Here is a tiny trained network, its code and every weight. The questions are about switching its units off for an input and a class, where a switched-off unit gives its printed mean instead of its output.

import numpy as np


def w(rows, s, z=0):
    codes = np.array(rows[::2]) - 128.0
    scale = np.full(codes.shape[1], s)
    scale[-1] = z or s
    return codes * scale


def norm(h):
    return h / np.sqrt((h * h).mean(-1, keepdims=True) + 1e-5)


def f(y):
    return np.maximum(y, 0)


def log_softmax(a):
    a = a - a.max(-1, keepdims=True)
    return a - np.log(np.exp(a).sum(-1, keepdims=True))


def net(x, mask):
    res = np.array(x, float).reshape(1, 5) / 4 @ E
    u = 0
    for l in range(2):
        y = f(norm(res) @ A[l][:, :-1].T + A[l][:, -1])
        res = res + np.where(mask[u : u + 11], y, B[l][:, -1]) @ B[l][:, :-1]
        u += 11
    return log_softmax(norm(res)[-1] @ U[:, :-1].T + U[:, -1])


A, B = {}, {}
E = w([
[84,132,112,77,139,2,58,114],'x0',
[113,140,124,130,134,128,139,117],'x1',
[121,93,147,137,125,127,125,112],'x2',
[123,64,16,151,73,96,191,134],'x3',
[186,147,99,224,151,115,86,51],'x4',
],0.008)
A[0] = w([
[130,96,143,94,141,116,141,63,114],'L0N1',
[119,72,45,138,108,161,196,149,95],'L0N2',
[150,156,176,186,81,239,166,150,66],'L0N3',
[132,109,121,110,155,212,153,106,6],'L0N4',
[203,149,98,246,191,175,90,82,3],'L0N5',
[100,110,176,68,143,177,196,189,52],'L0N6',
[131,93,113,113,120,79,212,167,65],'L0N7',
[77,139,126,69,139,97,64,129,78],'L0N8',
[155,185,255,81,174,202,94,106,80],'L0N9',
[136,181,83,118,115,124,125,141,147],'L0N10',
[118,124,154,92,144,147,133,159,67],'L0N11',
],0.0081,0.0052)
B[0] = w([
[153,153,117,131,119,126,135,156,140],'L0N1',
[103,104,106,200,141,143,107,192,212],'L0N2',
[196,137,124,69,184,1,215,152,215],'L0N3',
[152,91,174,121,142,84,162,139,146],'L0N4',
[129,144,152,92,49,144,96,60,221],'L0N5',
[164,198,164,92,44,154,83,28,195],'L0N6',
[95,163,113,148,151,173,73,96,169],'L0N7',
[165,98,151,120,152,93,165,111,180],'L0N8',
[50,79,13,191,168,185,97,184,254],'L0N9',
[125,51,171,169,124,128,115,109,156],'L0N10',
[111,123,132,163,99,143,140,88,151],'L0N11',
],0.0096,0.0075)
A[1] = w([
[91,97,39,188,75,125,148,167,51],'L1N1',
[126,149,155,116,189,191,116,139,55],'L1N2',
[56,107,148,61,24,153,162,149,56],'L1N3',
[69,161,177,153,190,165,93,178,70],'L1N4',
[125,175,131,104,42,145,90,67,87],'L1N5',
[48,154,166,7,58,174,141,191,97],'L1N6',
[111,93,154,166,117,84,84,107,143],'L1N7',
[98,101,142,71,186,2,95,113,45],'L1N8',
[129,73,95,163,120,209,198,116,191],'L1N9',
[195,126,188,109,167,146,228,138,2],'L1N10',
[118,176,123,142,151,132,101,97,69],'L1N11',
],0.0093,0.0033)
B[1] = w([
[46,100,174,137,221,213,22,155,250],'L1N1',
[9,140,126,164,114,63,60,170,164],'L1N2',
[185,148,111,169,130,166,100,3,189],'L1N3',
[79,9,68,181,168,170,85,189,192],'L1N4',
[183,95,122,148,68,228,197,22,208],'L1N5',
[189,89,116,237,90,170,125,23,215],'L1N6',
[130,137,139,88,148,208,197,151,211],'L1N7',
[179,213,168,69,87,87,223,197,219],'L1N8',
[95,176,172,47,126,23,118,177,254],'L1N9',
[183,199,161,2,116,51,177,182,187],'L1N10',
[135,62,146,160,78,118,136,156,161],'L1N11',
],0.0075,0.0063)
U = w([
[41,91,99,146,185,158,72,190,111],'0',
[165,177,139,54,130,77,219,174,249],'1',
[164,126,119,151,84,174,133,4,45],'2',
],0.017,0.0011)

Each question gives the input, the list of numbers given to net, and the class t.
The units are the neurons (one row each of A and B). Each row of codes is followed by its name. A weight is (code - 128) times the scale printed after its matrix; where a second scale follows, it is the last column's (A, B and U).
mask holds one flag per neuron, layer by layer. A switched-off neuron (its flag False) gives its mean, the last column of its row in B, instead of its output. The means were averaged over made-up inputs and are rounded, as every weight is.
A unit's drop is (log p(t) with every unit on - log p(t) with that unit switched off) / (log p(t) with every unit on - log p(t) with every unit switched off).
The circuit of an input: a set's keep is (log p(t) with only the set's units on - log p(t) with every unit switched off) / (log p(t) with every unit on - log p(t) with every unit switched off). Starting from the 12 units with the biggest drops (on a tie, the unit counted first), units are removed one at a time, each time the one whose removal leaves the highest keep (on an exact tie, the one counted first), for as long as the keep stays at least 0.8.
circuit, biggest first: the units of the circuit, biggest drop first
unit that matters most: the unit with the biggest drop
k most important neurons: the k neurons with the biggest drops, biggest first
k most important neurons of layer l: the k neurons of layer l with the biggest drops, biggest first
drop of u: that unit's drop, to one decimal
input [-7,-5,-8,6,-8], class 2: 3 most important neurons : L0N6, L0N9, L1N6
input [1,-7,8,4,-7], class 2: unit that matters most : L0N9
input [-5,2,5,-7,7], class 0: 2 most important neurons : L0N9, L0N6
input [-4,2,6,6,-8], class 2: 2 most important neurons : L0N6, L0N9
input [-8,-1,-3,-7,-5], class 1: 3 most important neurons : L0N3, L1N10, L0N2
input [0,7,7,7,7], class 0: 2 most important neurons : L0N6, L1N1
input [-7,5,-6,4,0], class 1: 2 most important neurons : L0N3, L0N9
input [-6,-1,-5,-7,7], class 0: 2 most important neurons of layer 0 : L0N9, L0N6
input [-7,8,4,-6,1], class 1: 3 most important neurons of layer 0 : L0N3, L0N2, L0N4
input [-6,-1,8,-1,-7], class 2: 4 most important neurons : L0N6, L1N6, L1N3, L0N8
input [7,2,-6,4,-3], class 1: 2 most important neurons : L0N9, L1N8
input [-5,-3,-2,7,-1], class 0: 2 most important neurons : L0N2, L1N1
input [-7,4,-2,6,4], class 1: 2 most important neurons : L0N3, L0N9
input [-8,8,6,-2,0], class 1: circuit, biggest first : L0N3
input [-1,-4,7,4,-8], class 2: drop of L1N8 : 0.0
input [-3,0,-8,2,-5], class 2: drop of L0N6 : 2.4
input [-4,4,-1,-8,8], class 0: drop of L1N3 : 0.1
input [2,-2,0,-7,7], class 0: drop of L1N1 : -0.1
